Here is a tiny trained network, its code and every weight. The questions are about switching its units off for an input and a class, where a switched-off unit gives its printed mean instead of its output.

import numpy as np


def w(rows, s, z=0):
    codes = np.array(rows[::2]) - 128.0
    scale = np.full(codes.shape[1], s)
    scale[-1] = z or s
    return codes * scale


def f(y):
    return np.maximum(y, 0)


def log_softmax(a):
    a = a - a.max(-1, keepdims=True)
    return a - np.log(np.exp(a).sum(-1, keepdims=True))


def net(x, mask):
    res = np.array(x, float).reshape(1, 3) / 4 @ E
    y = f(res @ A[0][:, :-1].T + A[0][:, -1])
    res = res + np.where(mask, y, B[0][:, -1]) @ B[0][:, :-1]
    return log_softmax(res[-1] @ U[:, :-1].T + U[:, -1])


A, B = {}, {}
E = w([
[75,178,50,165,78,100],'x0',
[37,93,110,91,135,230],'x1',
[74,200,98,4,191,103],'x2',
],0.016)
A[0] = w([
[31,113,85,14,182,162,1],'n0',
[28,21,73,136,114,255,83],'n1',
[87,187,4,162,21,104,151],'n2',
[53,118,77,111,238,177,38],'n3',
[227,73,172,17,214,106,190],'n4',
[83,196,149,13,172,38,52],'n5',
[142,124,209,19,139,89,104],'n6',
[145,49,193,118,179,198,248],'n7',
],0.01,0.0057)
B[0] = w([
[155,131,82,204,172,95,220],'n0',
[67,173,158,110,79,219,250],'n1',
[7,125,30,143,77,59,217],'n2',
[179,125,110,235,186,112,190],'n3',
[140,167,52,153,111,211,211],'n4',
[102,182,128,73,77,90,215],'n5',
[146,205,104,96,67,192,180],'n6',
[167,99,159,95,197,141,222],'n7',
],0.013,0.021)
U = w([
[253,121,128,194,186,120,250],'0',
[102,155,118,81,77,178,124],'1',
[140,95,101,215,145,76,143],'2',
[113,140,114,5,139,49,2],'3',
[117,108,215,65,190,183,87],'4',
],0.017,0.0064)

Each question gives the input, the list of numbers given to net, and the class t.
The units are the neurons (one row each of A and B). Each row of codes is followed by its name. A weight is (code - 128) times the scale printed after its matrix; where a second scale follows, it is the last column's (A, B and U).
mask holds one flag per neuron, in row order. A switched-off neuron (its flag False) gives its mean, the last column of its row in B, instead of its output. The means were averaged over made-up inputs and are rounded, as every weight is.
A unit's drop is (log p(t) with every unit on - log p(t) with that unit switched off) / (log p(t) with every unit on - log p(t) with every unit switched off).
The circuit of an input: a set's keep is (log p(t) with only the set's units on - log p(t) with every unit switched off) / (log p(t) with every unit on - log p(t) with every unit switched off). Starting from all 8 units, units are removed one at a time, each time the one whose removal leaves the highest keep (on an exact tie, the one counted first), for as long as the keep stays at least 0.8.
circuit, biggest first: the units of the circuit, biggest drop first
k most important neurons: the k neurons with the biggest drops, biggest first
drop of u: that unit's drop, to one decimal
input [2,1,5], class 2: 2 most important neurons	[n0, n3]
input [-3,5,5], class 0: circuit, biggest first	[n3]
input [0,3,-5], class 4: 2 most important neurons	[n2, n4]
input [-8,1,-4], class 4: 3 most important neurons	[n0, n3, n7]
input [8,1,4], class 2: 2 most important neurons	[n0, n3]
input [3,-3,-2], class 2: 2 most important neurons	[n1, n5]
input [0,-2,-3], class 0: 3 most important neurons	[n2, n1, n5]
input [-6,8,2], class 0: 2 most important neurons	[n0, n3]
input [2,-2,1], class 3: circuit, biggest first	[n1, n3]
input [-2,1,1], class 0: 2 most important neurons	[n1, n2]
input [2,8,5], class 2: 2 most important neurons	[n0, n3]
input [1,-2,8], class 3: 3 most important neurons	[n5, n1, n0]
input [-3,-7,8], class 1: 2 most important neurons	[n4, n6]
input [-7,4,-4], class 4: circuit, biggest first	[n7]
input [-7,5,4], class 0: drop of n0	0.4
input [3,-2,-2], class 2: drop of n1	2.0
input [8,-1,4], class 3: drop of n5	0.1
